Questions about the table below. Indices start at 1.
1) Which number is the entry in row 2 and column 2?
2) Which number is the entry at row 3, column 1?
3) Which number is the entry directly below 110?
4) Which number is the entry at row 1, column 1?
5) Which number is the entry at row 3, column 3?
6) Which number is the maximum?
7) Which number is the entry in the bottom-right corner?
[[129 112 124 132 131 127]
 [130 110 124 132 131 127]
 [129 106 123 132 135 129]]
1) 110
2) 129
3) 106
4) 129
5) 123
6) 135
7) 129

W =
[[136 140 132 124 136 129 141 120 125 122 137 151 129 108 112 126]
 [135 139 132 122 137 128 141 118 123 121 136 154 127 104 108 126]
 [125 120 129 137 127 132 120 141 137 141 124 110 133 155 151 135]
 [133 136 132 123 136 128 139 119 123 123 134 150 127 108 112 127]
 [126 122 129 137 127 132 121 141 137 140 125 111 133 153 150 135]
 [126 122 128 136 128 132 121 139 137 140 126 113 133 151 147 134]
 [126 121 129 137 127 132 120 140 138 141 125 110 133 155 151 135]
 [124 120 128 136 128 130 120 138 135 140 123 110 133 152 148 134]
 [132 136 131 123 136 127 139 119 123 122 134 148 127 109 112 126]
 [125 120 128 136 128 132 120 141 137 142 125 109 134 155 151 135]
 [135 138 131 123 134 130 139 121 125 122 137 150 129 108 111 126]]
The minimum: 104
What is the entry in the top-left corner? 136
The second entry on the diagonal from the top-right corner: 108
The third entry on the diagonal from the top-right corner is 155
The largest entry in the first row: 151
The entry just left of the smallest entry: 127
The last entry, reading row by row: 126
What is the 5th-last entry, reading row by row? 150
What is the 2nd entry on the main diagonal? 139
The entry in the bottom-left corner -> 135
What is the top entry of the column that holds the smallest entry? 108
The third entry from the end, reading row by row: 108
What is the third entry on the main diagonal? 129
What is the top-right entry? 126
The 3rd entry in reading order: 132
The fifth entry, reading row by row: 136
The 2nd entry in reading order -> 140

[[124 129 117 117 128 125 142 122 126 129 133 124 132 131 137]
 [123 128 113 117 126 126 143 123 125 131 133 125 134 130 136]
 [115 137 128 149 133 148 107 143 138 140 120 122 118 122 130]
 [121 127 121 119 122 129 143 128 122 136 132 131 137 130 134]
 [123 128 116 117 125 127 143 124 125 132 133 129 134 131 136]
 [128 130 124 121 131 117 134 114 130 120 134 118 124 135 134]
 [120 127 123 120 121 129 143 130 121 137 132 131 138 130 133]
 [140 130 130 121 128 113 136 114 132 123 132 124 128 141 123]
 [114 123 130 132 116 133 133 139 116 135 130 137 137 126 128]
 [124 130 115 118 129 123 139 119 128 125 134 122 129 131 138]
 [125 130 119 119 131 120 137 115 129 121 134 117 126 132 136]]
The fifth entry from the end, reading row by row -> 134
The bottom-left entry -> 125
The top-right entry: 137
The first entry, reading row by row: 124
The smallest entry in the last row -> 115
The entry just left of the smallest entry is 148
The entry directly below the centre entry? 130
The last entry, reading row by row? 136
The first entry of the smallest entry's row? 115
The third entry on the diagonal from the top-right corner? 118
The entry directly above the smallest entry -> 143
The entry just left of the centre entry? 134
The bottom entry of the column that holds the smallest entry: 137
The entry directly above the largest entry? 117
The third entry, reading row by row is 117
The last entry in the row that holds the largest entry? 130
The entry directly below the largest entry is 119
The 4th entry from the end, reading row by row -> 117
The top entry of the column that holds the largest entry is 117
The smallest entry in the first column? 114
The largest entry in the first column? 140
The second entry on the main diagonal is 128
The bottom entry of the column that holds the largest entry? 119
The second entry on the diagonal from the top-right corner: 130
The entry just right of the largest entry? 133

[[130 148 120 140 108 110 147 144 106]
 [125 109 136 116 148 146 110 113 150]]
Counting starts at 1.
Which number is the entry at row 1, column 2?
A: 148
Which number is the entry just left of 140?
A: 120
The top-right entry: 106
The entry at row 1, column 1 -> 130
The entry directly above 113 is 144
The bottom-right entry is 150

Read these off the matrix that follows. Counting starts at 1.
1) The entry directly above 103?
2) The top-left entry?
3) The entry in row 3 and column 1?
4) The entry in the top-right corner?
5) The entry just left of the centre entry?
6) The entry in row 1 and column 2?
7) The entry just left of the smallest entry?
8) The entry just left of 135?
115  116  109  139  110  138  141  144  139
127  123  123  136  126  134  133  133  135
141  154  153  101  147  103  106  100  104
1) 134
2) 115
3) 141
4) 139
5) 136
6) 116
7) 106
8) 133

Questions about the array below. Counting starts at 1.
1) Find the entry in row 1 and column 3.
2) Find the bottom-right entry.
3) Find the entry directly below 128.
4) Find the entry in the bottom-left corner.
5) Find the entry just right of 153.
6) Find the entry in the top-right corner.
7) Find the entry at row 2, column 1.
8) Find the entry in row 3 and column 2.
[[121 125 125 129 116 147 121 121 114 124 136 120]
 [130 129 132 127 131 121 130 130 132 129 123 131]
 [119 125 122 129 114 152 120 120 112 123 139 118]
 [124 127 136 125 120 132 125 125 121 125 124 126]
 [133 130 124 130 138 118 132 132 138 132 128 132]
 [122 125 153 120 115 124 126 124 119 121 110 130]]
1) 125
2) 130
3) 110
4) 122
5) 120
6) 120
7) 130
8) 125

data =
[[133 123 129 139]
 [128 130 128 134]
 [133 128 131 130]
 [126 137 130 126]
 [131 128 131 145]
 [123 123 128 150]
 [125 132 127 118]
 [126 131 130 131]]
Which number is the first entry in reading order? 133
Which number is the entry directly above 127? 128
The fourth entry, reading row by row is 139
Which number is the third entry in reading order? 129
Which number is the entry just left of the smallest entry? 127
Which number is the smallest entry in the last row? 126
The last entry, reading row by row -> 131
Which number is the 2nd largest entry? 145
The 3rd entry from the end, reading row by row is 131
The largest entry in the last column -> 150
The entry directly below 139 is 134

Questions about the array below. Indices start at 1.
1) Give the bottom entry of the column that holds the largest entry.
2) Give the entry directly above the largest entry.
3) Give the entry at the centre.
4) Give the entry just left of the smallest entry.
5) Give the entry at row 3, column 1.
6) Give the top entry of the column that holds the largest entry.
7) Give the entry at row 2, column 1.
8) Give the entry in the bottom-left corner.
[[134 103 130 124 114 138 117 100 132]
 [130 102 127 119 121 129 126 103 139]
 [135 106 131 128 128 143 111 102 126]
 [128 102 128 121 128 134 121 101 136]
 [133 128 129 128 116 136 119 101 134]
 [134 104 130 126 112 140 115 101 130]
 [128 105 131 128 111 142 113 101 128]
 [128 128 127 120 119 128 123 102 138]
 [129 103 128 118 123 127 128 104 141]]
1) 127
2) 129
3) 116
4) 117
5) 135
6) 138
7) 130
8) 129
